Moves between points:
j137 z j977
j137 t j287
j137 s j400
j137 f j820
j289 z j768
j289 t j329
j289 s j820
j289 f j769
j563 z j148
j563 t j946
j563 s j666
j563 f j784
j681 z j483
j681 t j454
j681 s j250
j681 f j936
j130 z j178
j130 t j924
j130 s j207
j130 f j483
j192 z j272
j192 t j658
j192 s j963
j192 f j414
j414 z j141
j414 t j532
j414 s j952
j414 f j677
j184 z j66
j184 t j251
j184 s j801
j184 f j916
j713 z j411
j713 t j470
j713 s j698
j713 f j199
j391 z j784
j391 t j144
j391 s j932
j391 f j59
j334 z j916
j334 t j808
j334 s j178
j334 f j117
j257 z j207
j257 t j334
j257 s j644
j257 f j250
j762 z j617
j762 t j483
j762 s j69
j762 f j998
j932 z j391
j932 t j312
j932 s j898
j932 f j792
j856 z j738
j856 t j713
j856 s j218
j856 f j328
j302 z j936
j302 t j69
j302 s j726
j302 f j81
j117 z j454
j117 t j207
j117 s j214
j117 f j69
j362 z j111
j362 t j764
j362 s j251
j362 f j140
j62 z j69
j62 t j250
j62 s j234
j62 f j711
j628 z j347
j628 t j519
j628 s j451
j628 f j795
j178 z j334
j178 t j569
j178 s j130
j178 f j214
j451 z j628
j451 t j339
j451 s j864
j451 f j475
j125 z j268
j125 t j677
j125 s j239
j125 f j310
j820 z j289
j820 t j719
j820 s j331
j820 f j94
j532 z j467
j532 t j272
j532 s j369
j532 f j209
j268 z j966
j268 t j879
j268 s j125
j268 f j665
j144 z j913
j144 t j563
j144 s j312
j144 f j602
j449 z j45
j449 t j826
j449 s j287
j449 f j329
j569 z j808
j569 t j801
j569 s j924
j569 f j257
j719 z j329
j719 t j977
j719 s j24
j719 f j848
j78 z j296
j78 t j628
j78 s j193
j78 f j87
j375 z j675
j375 t j94
j375 s j946
j375 f j787
j296 z j864
j296 t j347
j296 s j78
j296 f j176
j963 z j192
j963 t j328
j963 s j467
j963 f j952
j896 z j394
j896 t j898
j896 s j59
j896 f j761
j864 z j451
j864 t j493
j864 s j296
j864 f j470
j28 z j998
j28 t j936
j28 s j711
j28 f j519
j431 z j709
j431 t j952
j431 s j879
j431 f j239
j59 z j896
j59 t j602
j59 s j792
j59 f j436
j24 z j719
j24 t j137
j24 s j768
j24 f j715
j454 z j644
j454 t j130
j454 s j117
j454 f j762
j50 z j140
j50 t j66
j50 s j808
j50 f j130
j87 z j176
j87 t j795
j87 s j411
j87 f j218
j94 z j769
j94 t j848
j94 s j866
j94 f j572
j792 z j59
j792 t j206
j792 s j430
j792 f j316
j436 z j761
j436 t j259
j436 s j316
j436 f j764
j821 z j580
j821 t j310
j821 s j45
j821 f j137
j572 z j772
j572 t j675
j572 s j148
j572 f j312
j331 z j820
j331 t j24
j331 s j208
j331 f j866
j430 z j792
j430 t j394
j430 s j259
j430 f j237
j998 z j726
j998 t j234
j998 s j28
j998 f j283
j295 z j193
j295 t j864
j295 s j795
j295 f j713
j237 z j316
j237 t j381
j237 s j759
j237 f j537
j493 z j339
j493 t j92
j493 s j347
j493 f j193
j199 z j568
j199 t j738
j199 s j857
j199 f j192
j111 z j537
j111 t j911
j111 s j362
j111 f j801
j759 z j237
j759 t j761
j759 s j663
j759 f j111
j715 z j848
j715 t j820
j715 s j842
j715 f j375
j801 z j184
j801 t j162
j801 s j140
j801 f j334
j617 z j250
j617 t j214
j617 s j762
j617 f j726
j252 z j239
j252 t j966
j252 s j195
j252 f j826
j911 z j928
j911 t j237
j911 s j764
j911 f j162
j924 z j569
j924 t j140
j924 s j916
j924 f j644
j936 z j234
j936 t j762
j936 s j302
j936 f j756
j784 z j970
j784 t j913
j784 s j391
j784 f j896
j214 z j117
j214 t j257
j214 s j483
j214 f j62
j768 z j24
j768 t j400
j768 s j289
j768 f j842
j329 z j400
j329 t j238
j329 s j719
j329 f j208
j677 z j879
j677 t j209
j677 s j918
j677 f j195
j537 z j413
j537 t j928
j537 s j111
j537 f j184
j272 z j30
j272 t j443
j272 s j192
j272 f j141
j81 z j756
j81 t j28
j81 s j92
j81 f j628
j381 z j894
j381 t j792
j381 s j761
j381 f j928
j666 z j563
j666 t j772
j666 s j787
j666 f j391
j795 z j295
j795 t j296
j795 s j475
j795 f j698
j916 z j924
j916 t j50
j916 s j334
j916 f j454
j30 z j328
j30 t j857
j30 s j272
j30 f j704
j764 z j911
j764 t j759
j764 s j413
j764 f j180
j665 z j645
j665 t j252
j665 s j310
j665 f j449
j946 z j375
j946 t j866
j946 s j772
j946 f j913
j287 z j449
j287 t j580
j287 s j797
j287 f j719
j645 z j749
j645 t j239
j645 s j665
j645 f j45
j470 z j475
j470 t j193
j470 s j176
j470 f j738
j251 z j362
j251 t j413
j251 s j162
j251 f j50
j162 z j251
j162 t j537
j162 s j180
j162 f j808
j609 z j711
j609 t j726
j609 s j756
j609 f j493
j467 z j963
j467 t j30
j467 s j532
j467 f j318
j475 z j795
j475 t j78
j475 s j470
j475 f j861
j310 z j665
j310 t j195
j310 s j354
j310 f j287
j966 z j918
j966 t j431
j966 s j268
j966 f j645
j761 z j381
j761 t j430
j761 s j436
j761 f j911
j848 z j208
j848 t j289
j848 s j715
j848 f j675
j411 z j87
j411 t j475
j411 s j713
j411 f j568
j141 z j704
j141 t j467
j141 s j414
j141 f j879
j568 z j218
j568 t j861
j568 s j199
j568 f j272
j443 z j857
j443 t j218
j443 s j658
j443 f j467
j738 z j861
j738 t j411
j738 s j856
j738 f j658
j148 z j572
j148 t j375
j148 s j563
j148 f j970
j140 z j801
j140 t j180
j140 s j50
j140 f j178
j312 z j144
j312 t j666
j312 s j970
j312 f j206
j861 z j698
j861 t j87
j861 s j738
j861 f j443
j259 z j430
j259 t j896
j259 s j894
j259 f j759
j394 z j206
j394 t j932
j394 s j896
j394 f j381
j898 z j932
j898 t j970
j898 s j602
j898 f j430
j234 z j62
j234 t j617
j234 s j936
j234 f j609
j797 z j287
j797 t j821
j797 s j238
j797 f j24
j769 z j842
j769 t j208
j769 s j94
j769 f j772
j928 z j663
j928 t j316
j928 s j911
j928 f j251
j709 z j209
j709 t j414
j709 s j431
j709 f j125
j726 z j302
j726 t j62
j726 s j998
j726 f j92
j318 z j952
j318 t j704
j318 s j209
j318 f j966
j704 z j369
j704 t j963
j704 s j141
j704 f j431
j483 z j214
j483 t j644
j483 s j681
j483 f j234
j195 z j252
j195 t j268
j195 s j749
j195 f j580
j808 z j50
j808 t j184
j808 s j569
j808 f j207
j316 z j436
j316 t j894
j316 s j237
j316 f j413
j857 z j199
j857 t j856
j857 s j443
j857 f j963
j66 z j180
j66 t j362
j66 s j184
j66 f j924
j369 z j532
j369 t j192
j369 s j704
j369 f j709
j866 z j94
j866 t j715
j866 s j197
j866 f j148
j772 z j946
j772 t j197
j772 s j572
j772 f j144
j180 z j162
j180 t j111
j180 s j66
j180 f j569
j413 z j764
j413 t j663
j413 s j537
j413 f j66
j918 z j677
j918 t j709
j918 s j966
j918 f j749
j663 z j759
j663 t j436
j663 s j928
j663 f j362
j787 z j666
j787 t j572
j787 s j913
j787 f j932
j952 z j414
j952 t j369
j952 s j318
j952 f j918
j250 z j681
j250 t j117
j250 s j617
j250 f j302
j218 z j856
j218 t j698
j218 s j568
j218 f j30
j69 z j762
j69 t j681
j69 s j62
j69 f j28
j339 z j519
j339 t j81
j339 s j493
j339 f j78
j842 z j715
j842 t j331
j842 s j769
j842 f j946
j400 z j137
j400 t j797
j400 s j329
j400 f j331
j209 z j318
j209 t j141
j209 s j709
j209 f j268
j580 z j826
j580 t j665
j580 s j821
j580 f j977
j675 z j197
j675 t j769
j675 s j375
j675 f j666
j644 z j257
j644 t j178
j644 s j454
j644 f j617
j913 z j787
j913 t j148
j913 s j144
j913 f j898
j208 z j331
j208 t j768
j208 s j848
j208 f j197
j602 z j898
j602 t j784
j602 s j206
j602 f j259
j207 z j130
j207 t j916
j207 s j257
j207 f j681
j92 z j81
j92 t j711
j92 s j283
j92 f j451
j756 z j609
j756 t j998
j756 s j81
j756 f j347
j328 z j658
j328 t j199
j328 s j30
j328 f j369
j206 z j602
j206 t j391
j206 s j394
j206 f j894
j894 z j259
j894 t j59
j894 s j381
j894 f j663
j45 z j821
j45 t j354
j45 s j449
j45 f j400
j826 z j354
j826 t j645
j826 s j580
j826 f j238
j193 z j78
j193 t j451
j193 s j295
j193 f j411
j239 z j125
j239 t j918
j239 s j252
j239 f j354
j283 z j92
j283 t j609
j283 s j519
j283 f j864
j519 z j283
j519 t j756
j519 s j339
j519 f j296
j238 z j797
j238 t j45
j238 s j977
j238 f j768
j197 z j866
j197 t j842
j197 s j675
j197 f j563
j347 z j493
j347 t j283
j347 s j628
j347 f j295
j879 z j431
j879 t j318
j879 s j677
j879 f j252
j354 z j310
j354 t j749
j354 s j826
j354 f j797
j711 z j28
j711 t j302
j711 s j609
j711 f j339
j698 z j713
j698 t j176
j698 s j861
j698 f j857
j176 z j470
j176 t j295
j176 s j87
j176 f j856
j977 z j238
j977 t j449
j977 s j137
j977 f j289
j970 z j312
j970 t j787
j970 s j784
j970 f j394
j749 z j195
j749 t j125
j749 s j645
j749 f j821
j658 z j443
j658 t j568
j658 s j328
j658 f j532

In the rows, 25 stands for zero.

The rows follow the links: the fewer symbols apart two points are, the more alike their rows tend to be.

Row, then point:
35,27,20,19,26,23,21,33,28,6,48,15,19,19,21,28,23,25,22,35,20,25,27,29,28,14,23,26,26,24,30,30,29,37,32,17,31,20,30,28,30,26,8,32,28,33,41,30,14,29,37,6,31,17,3,30,27: j334
12,35,22,34,29,22,24,28,29,23,13,38,21,31,25,44,14,33,26,21,15,40,18,24,31,36,33,23,28,26,20,19,22,21,14,28,24,33,28,21,21,21,40,17,12,26,9,25,26,14,6,34,28,34,37,32,38: j769
38,15,27,16,21,28,26,23,22,25,38,12,29,19,25,7,36,17,24,29,35,10,32,26,19,14,17,27,22,24,29,31,28,29,36,22,26,17,22,29,29,28,10,33,37,25,41,26,24,37,45,15,23,16,12,19,12: j81
16,38,19,32,31,20,21,33,31,11,25,34,16,27,23,50,10,35,25,27,10,44,17,26,34,31,33,22,29,25,23,21,23,29,17,23,27,32,31,22,24,21,31,20,13,31,16,27,19,14,10,25,32,30,25,35,42: j312
14,37,21,33,30,22,23,30,30,19,17,37,20,30,25,47,13,34,26,23,13,42,17,25,32,35,33,22,29,26,21,20,22,24,15,26,25,33,29,21,22,21,37,17,12,27,12,25,24,13,6,31,30,33,34,33,40: j375
33,12,31,18,19,30,29,16,19,40,24,16,34,23,28,1,39,15,25,23,40,7,33,24,16,19,17,28,20,24,27,29,27,20,32,28,22,19,18,28,26,29,19,30,37,19,33,23,31,36,40,27,17,20,26,15,9: j176
13,28,28,33,26,25,27,21,25,38,3,38,28,32,28,31,22,28,27,16,24,30,20,22,25,37,30,23,26,26,20,19,21,15,15,32,21,33,23,21,20,23,43,16,18,20,7,22,33,17,8,42,21,34,46,24,29: j287
34,11,31,18,19,30,29,17,18,39,25,16,34,22,27,0,39,16,25,23,40,6,33,24,16,19,17,28,21,25,27,29,27,21,33,27,22,19,19,28,26,29,18,30,37,19,34,23,31,36,40,25,18,20,25,15,9: j470
23,37,17,28,31,20,19,36,32,3,37,27,14,23,21,47,12,33,24,32,9,41,20,28,34,24,30,23,29,25,26,24,26,35,23,19,30,27,33,24,27,22,21,25,16,34,26,29,14,18,19,14,35,25,13,36,40: j381
14,38,20,33,31,21,22,31,30,17,19,36,18,29,24,48,12,34,26,25,11,42,17,25,33,34,33,22,29,26,22,20,22,25,15,25,26,33,30,22,23,21,35,18,12,28,13,26,22,13,7,29,30,33,31,34,40: j572
13,37,21,33,30,21,23,29,30,20,16,37,19,30,24,46,13,34,26,23,13,42,17,25,32,35,33,22,29,26,21,19,22,24,15,26,25,33,29,21,22,21,38,17,13,27,11,25,24,13,6,32,29,33,34,32,40: j675
15,38,20,33,31,21,21,32,31,13,22,35,17,29,23,49,11,34,25,26,10,43,17,26,34,32,33,22,29,25,23,20,23,28,16,24,27,32,31,22,23,21,33,19,12,30,15,27,20,14,8,27,31,31,28,34,41: j787
20,38,17,30,31,20,19,35,32,5,33,30,15,25,22,49,11,34,24,30,9,43,19,27,34,27,32,23,30,25,25,23,25,33,20,20,29,29,32,23,26,22,25,23,14,33,22,29,16,16,14,18,34,27,18,36,41: j896
24,14,33,25,20,29,31,14,19,49,9,26,35,28,29,6,36,19,27,16,39,12,29,21,17,29,21,27,21,25,23,24,24,13,25,33,19,25,17,25,22,27,33,23,31,16,19,20,37,30,27,39,15,27,41,15,12: j532
35,12,31,18,19,30,29,18,19,37,28,15,33,22,27,1,39,16,25,24,40,7,32,24,17,18,17,28,21,25,28,30,27,22,34,26,23,18,19,28,26,29,17,31,38,20,35,23,30,36,42,23,19,19,23,15,9: j295
16,22,30,30,23,27,29,17,22,45,2,34,31,31,29,20,28,24,28,15,31,23,23,21,21,36,27,25,23,26,20,20,22,13,18,33,19,30,20,22,20,24,42,18,22,17,10,20,37,22,14,44,18,33,47,20,22: j195
13,29,27,33,26,25,27,21,25,37,4,38,27,32,28,33,21,28,27,17,23,32,20,22,26,38,30,24,26,26,20,19,21,16,15,31,21,33,23,21,20,22,44,16,17,20,7,22,33,17,8,42,22,35,45,25,30: j238
32,11,32,19,19,30,30,16,18,42,22,18,34,23,28,1,39,16,25,21,41,7,32,23,16,21,18,27,20,25,26,28,26,19,31,28,22,20,18,27,25,29,21,29,37,18,31,22,33,35,38,28,17,21,28,14,9: j713
13,29,27,33,26,25,27,21,25,37,3,38,28,31,28,32,22,28,28,17,23,31,20,22,26,38,30,23,26,26,20,19,21,15,15,32,21,32,23,21,20,23,43,16,17,20,7,21,33,17,8,42,22,35,45,25,30: j797
12,34,24,34,29,23,25,26,28,27,10,39,22,31,26,41,16,32,27,20,17,38,18,23,29,37,32,22,28,26,20,19,21,20,14,29,23,33,27,21,21,22,41,16,14,24,9,24,28,14,5,37,26,35,40,30,36: j208
14,37,21,33,30,21,23,30,30,18,17,37,19,30,24,47,12,34,26,23,12,42,18,25,32,34,33,22,29,26,21,19,22,24,15,26,25,33,29,21,22,21,37,18,12,28,12,25,23,13,7,31,29,33,33,33,40: j946
31,12,32,19,19,30,30,15,18,42,21,18,35,24,28,0,39,16,25,21,41,7,32,23,16,21,18,28,20,25,26,28,26,19,31,29,21,20,18,27,25,28,22,28,36,18,30,22,33,35,38,29,17,21,29,14,9: j698
35,12,30,17,19,29,28,19,19,34,30,14,32,21,26,2,38,16,24,25,39,7,33,25,17,17,17,28,21,24,28,30,28,24,34,25,24,18,19,28,27,29,15,32,38,21,37,24,28,37,43,21,19,18,20,16,9: j296
35,12,31,18,19,30,29,18,18,38,27,15,34,22,27,1,39,16,25,24,40,7,32,24,16,18,17,28,21,25,28,30,27,22,33,26,23,18,19,28,26,29,18,30,37,20,34,23,30,36,41,24,18,19,23,15,9: j795
12,32,25,34,28,24,26,24,27,32,7,39,24,31,27,38,18,30,27,18,19,35,19,23,28,37,31,23,27,26,20,18,21,18,14,30,22,33,25,21,20,22,42,16,15,22,8,23,30,15,6,40,24,35,43,28,34: j24
34,29,19,21,27,23,20,34,29,4,48,17,18,19,21,31,21,27,22,35,18,29,26,29,29,15,24,25,27,24,30,29,28,37,32,17,31,20,31,27,30,25,9,32,26,33,39,30,13,27,35,6,32,17,3,31,29: j808
13,35,23,34,29,22,24,27,28,24,12,38,21,31,25,44,15,32,27,21,15,40,18,24,30,36,32,23,28,26,20,19,22,21,15,28,24,34,28,21,21,22,40,17,13,25,9,24,26,14,5,36,27,35,37,31,38: j842
16,24,30,30,24,27,29,18,22,44,2,35,31,31,29,22,27,25,27,15,30,24,23,21,22,36,27,24,24,26,20,20,22,13,17,33,19,30,20,22,20,24,42,17,22,17,9,20,36,21,13,44,19,33,47,21,24: j645
17,39,19,31,31,20,21,34,32,10,27,33,16,27,23,49,10,35,25,28,10,43,18,26,34,30,32,22,30,25,23,21,23,30,18,22,28,31,32,22,24,22,30,21,13,31,18,27,18,15,10,23,33,30,24,35,42: j784
36,24,22,18,25,24,22,30,26,9,47,13,21,18,22,22,26,23,23,34,24,22,29,28,26,13,21,26,25,24,30,31,29,36,34,17,30,18,28,29,30,27,7,34,31,31,42,28,15,32,40,7,30,16,3,27,23: j454
25,36,17,26,31,21,19,36,32,1,41,25,15,23,21,45,13,32,23,34,11,39,21,28,33,21,29,23,29,24,27,26,26,36,25,18,31,26,32,25,28,23,18,27,19,35,30,30,13,20,22,12,35,23,10,36,38: j759
26,35,17,25,30,20,19,36,32,1,42,23,15,22,20,43,14,32,23,34,12,38,22,29,33,20,28,24,28,25,27,26,26,37,26,17,31,25,33,25,28,23,16,27,19,35,31,30,13,21,24,11,34,22,9,35,37: j928
12,34,24,34,29,23,25,26,28,28,9,38,23,31,26,41,16,31,27,20,17,38,18,23,29,37,32,23,28,26,20,18,21,20,14,29,23,34,26,21,21,22,42,16,14,24,8,24,28,14,6,38,26,35,40,29,36: j331
37,22,23,17,24,25,23,29,25,12,47,13,23,18,22,18,28,22,22,33,26,19,30,28,24,13,20,27,24,24,30,31,29,35,36,18,29,17,27,29,30,28,7,34,33,30,43,28,17,33,42,8,28,15,4,25,20: j681
21,38,18,29,31,20,19,36,32,4,34,29,14,25,21,48,11,34,24,31,9,42,19,27,34,26,31,23,30,25,25,23,25,34,21,20,30,29,33,23,26,22,24,24,15,33,24,29,15,17,16,17,34,26,16,36,40: j792
25,14,33,24,20,30,31,14,18,48,10,24,36,27,29,5,37,18,27,17,39,11,29,22,17,28,21,26,21,25,23,25,24,14,25,32,19,24,17,25,22,27,32,24,32,16,21,20,37,31,28,38,16,27,39,15,12: j963
32,30,18,21,28,22,20,35,30,3,47,18,17,20,21,34,19,28,23,35,17,31,25,29,30,16,25,25,27,24,29,29,28,38,30,17,31,21,31,27,30,24,10,31,25,34,38,30,13,26,32,7,33,18,3,32,31: j801
12,34,23,34,29,23,24,26,28,26,10,38,22,31,26,42,16,32,27,20,16,39,18,24,30,36,33,23,28,26,21,19,21,20,14,29,23,33,27,21,21,21,41,16,14,25,8,24,27,14,5,37,26,34,39,30,37: j848
12,31,26,33,27,24,26,23,26,33,6,38,25,32,27,36,19,30,27,17,21,35,19,22,28,38,31,23,27,26,19,18,21,17,14,30,21,33,25,21,20,22,43,16,15,21,7,22,31,16,6,40,23,35,44,27,33: j329
30,32,18,23,29,21,20,35,30,2,46,20,15,20,21,38,17,30,23,35,14,34,24,29,31,18,26,24,28,24,29,28,27,38,28,17,31,23,32,26,29,24,12,29,23,34,35,30,12,24,29,8,34,20,5,33,34: j251

Each walk starts at a row. The symbols on each line, taken left to right, move it on to the next point.
Answer with the point's row; about right is enough.
---
14,26,29,31,25,26,28,19,23,42,2,37,29,32,29,26,25,26,28,15,27,27,22,21,24,37,28,24,25,26,20,19,21,13,16,33,20,32,22,22,20,24,43,17,19,18,8,21,35,19,11,44,20,34,47,22,26
s f z f s -> 12,33,25,34,28,23,25,25,27,30,8,38,24,32,26,40,18,31,27,19,18,37,19,23,29,37,32,23,27,26,20,18,21,18,14,30,23,33,26,21,21,22,42,16,14,23,8,23,29,15,6,39,25,35,41,29,35
f f z t -> 13,36,22,34,29,22,23,29,29,22,14,38,20,30,25,45,14,33,26,22,14,41,18,24,31,36,33,22,28,26,21,19,22,22,15,27,25,34,28,21,22,21,39,17,13,26,10,25,25,13,6,34,28,34,36,32,39
---
12,33,24,33,28,23,25,25,28,29,8,38,23,31,27,40,17,31,27,19,18,38,19,23,29,37,32,23,27,26,20,19,21,19,14,29,22,33,26,21,21,22,42,16,14,23,8,23,29,14,5,38,25,35,41,29,35
s z z t t t f -> 12,31,26,33,27,24,27,23,26,34,5,38,26,32,27,35,20,29,27,17,21,34,20,22,27,38,31,23,26,26,20,19,21,17,14,31,21,33,24,21,20,22,43,16,16,21,7,22,31,16,7,41,23,35,44,26,32
s f t t f f s -> 13,37,22,34,30,22,23,29,30,21,15,38,20,30,24,46,13,33,26,22,13,41,17,25,32,35,33,23,29,26,21,19,22,23,14,27,25,33,29,21,22,21,38,17,12,27,11,25,25,13,6,33,29,34,35,32,39
---
36,13,30,17,19,29,28,19,20,34,32,14,32,21,26,2,38,16,24,25,39,7,33,25,17,17,17,28,21,24,28,30,28,24,34,25,24,17,20,28,27,29,14,32,38,22,37,24,28,37,43,21,20,17,19,17,9
t s s t s z z -> 37,14,28,16,20,28,26,22,21,27,37,12,30,20,25,5,36,17,24,28,36,9,32,26,19,14,17,28,22,24,29,31,28,28,36,22,26,17,22,29,29,29,11,33,37,24,40,26,25,37,45,16,22,16,13,19,12
z s s t t s t -> 38,18,25,16,22,26,24,26,23,18,43,11,25,18,24,12,32,20,23,32,31,14,31,27,22,12,18,27,23,24,30,32,29,32,36,20,28,17,25,29,29,28,8,34,35,27,43,27,20,35,44,10,26,15,7,22,16
---
33,29,19,21,27,22,20,34,29,3,47,17,17,20,21,33,20,27,23,35,17,30,25,29,30,15,25,25,27,24,29,29,28,38,31,17,31,21,31,27,30,25,10,31,25,34,38,30,13,26,33,7,33,18,3,32,30
t t z t s -> 27,35,18,25,30,21,19,36,31,1,43,23,15,22,21,43,14,31,23,34,12,37,22,29,33,20,28,24,29,24,27,26,27,37,26,18,31,25,33,25,28,23,16,28,20,35,32,30,13,21,25,10,35,22,8,34,37
t z t t t t s -> 17,39,18,31,31,20,20,34,32,9,27,33,15,27,23,49,11,35,24,28,9,43,18,27,34,30,32,23,30,25,23,22,24,30,18,22,28,31,32,23,24,21,30,21,13,31,18,28,18,15,11,22,33,29,23,36,42
---
28,13,33,22,19,30,31,14,18,47,13,23,36,26,29,2,38,16,26,18,41,9,30,22,16,26,19,27,21,25,24,26,25,15,28,31,20,23,18,26,23,28,28,26,34,16,24,21,36,32,32,35,16,24,36,14,10
z z t s t s f -> 28,13,33,22,19,30,31,14,18,47,14,22,36,26,29,2,38,17,26,18,41,8,30,22,16,25,19,27,20,25,24,26,25,16,28,31,20,22,18,26,23,28,28,26,34,16,25,21,36,33,33,35,16,24,35,14,10
f t f z z f f -> 18,21,31,29,23,28,30,16,21,47,3,33,33,31,29,17,31,23,27,14,33,20,25,21,20,35,26,25,23,26,20,21,22,12,19,33,19,29,19,23,20,25,41,19,25,16,12,20,37,24,17,43,17,32,47,19,20
---
20,18,32,27,21,29,30,15,19,49,4,30,34,30,30,12,34,20,27,15,36,16,27,21,19,33,23,26,22,26,21,22,23,12,21,33,19,27,18,24,21,26,38,21,27,16,15,20,37,26,21,42,16,30,45,17,16
s s s z s s z -> 19,19,31,28,22,28,30,15,20,48,3,31,33,30,29,14,32,22,27,15,34,18,26,21,19,34,25,25,22,26,21,21,22,12,20,33,19,28,18,23,20,25,39,19,26,16,13,20,37,25,19,43,16,31,46,17,18
t z t z z s s -> 23,15,33,25,20,29,31,14,18,49,7,27,35,28,30,7,36,19,27,16,39,13,28,21,17,30,22,26,21,25,23,24,23,13,24,33,19,26,18,24,22,27,34,22,30,16,18,20,37,29,26,40,16,28,42,15,13
---
37,13,28,16,20,29,27,21,20,30,34,13,31,20,26,4,37,17,24,27,37,8,33,25,18,15,17,28,21,24,29,31,28,26,35,24,25,17,21,29,28,29,12,33,38,23,39,25,26,37,44,18,21,17,16,18,10
f f f f z t -> 29,12,33,21,19,30,31,14,18,46,15,21,36,25,29,2,39,17,26,19,41,8,30,22,16,25,19,27,21,25,24,26,25,16,29,30,20,22,17,26,24,28,27,27,35,16,26,21,36,33,34,34,16,24,34,14,10
s s t s z -> 30,12,33,20,19,30,30,15,18,46,17,20,35,25,28,1,39,16,26,19,41,7,31,22,16,24,19,27,21,25,25,26,25,17,29,30,21,21,17,26,24,28,26,27,35,17,27,21,35,34,35,32,16,23,33,14,9
---
36,24,21,19,25,24,22,31,27,8,48,14,21,18,22,24,25,24,22,35,23,23,28,29,27,13,21,26,26,24,31,31,29,36,34,17,30,18,29,28,30,27,7,33,30,32,42,29,15,31,39,7,30,16,3,28,23
z s s s z -> 36,24,22,19,26,24,22,31,27,9,47,14,21,19,22,23,26,23,23,35,24,22,28,28,26,13,21,26,25,24,30,31,29,36,34,18,30,18,28,28,30,27,7,34,31,31,42,29,15,31,40,7,30,16,3,28,23
t f s f t f -> 38,17,25,16,22,27,24,25,23,20,42,12,26,19,24,11,33,19,23,31,32,13,32,27,21,13,18,27,23,24,30,31,29,31,36,21,28,17,24,29,30,28,8,34,36,27,42,27,21,35,44,11,25,15,8,21,15
---
12,30,27,33,27,24,27,22,25,36,5,38,26,32,28,33,21,29,27,17,22,32,20,23,27,38,30,23,26,26,19,18,20,16,14,31,21,33,23,21,20,23,43,16,17,21,7,22,32,16,7,41,22,35,45,26,31
z z z s z t -> 14,26,29,31,25,26,28,19,23,41,2,36,29,32,28,27,24,26,28,15,27,28,21,21,24,37,29,24,25,26,20,19,21,14,16,32,20,32,22,22,20,23,43,17,20,19,8,21,34,19,10,43,20,35,47,23,27
t f s f t s -> 12,30,26,33,27,24,27,22,26,35,5,38,26,32,28,34,20,29,27,17,22,33,20,22,27,37,31,23,26,26,19,18,21,16,14,31,21,33,24,21,20,22,43,16,16,21,7,22,32,16,7,41,23,35,45,26,32
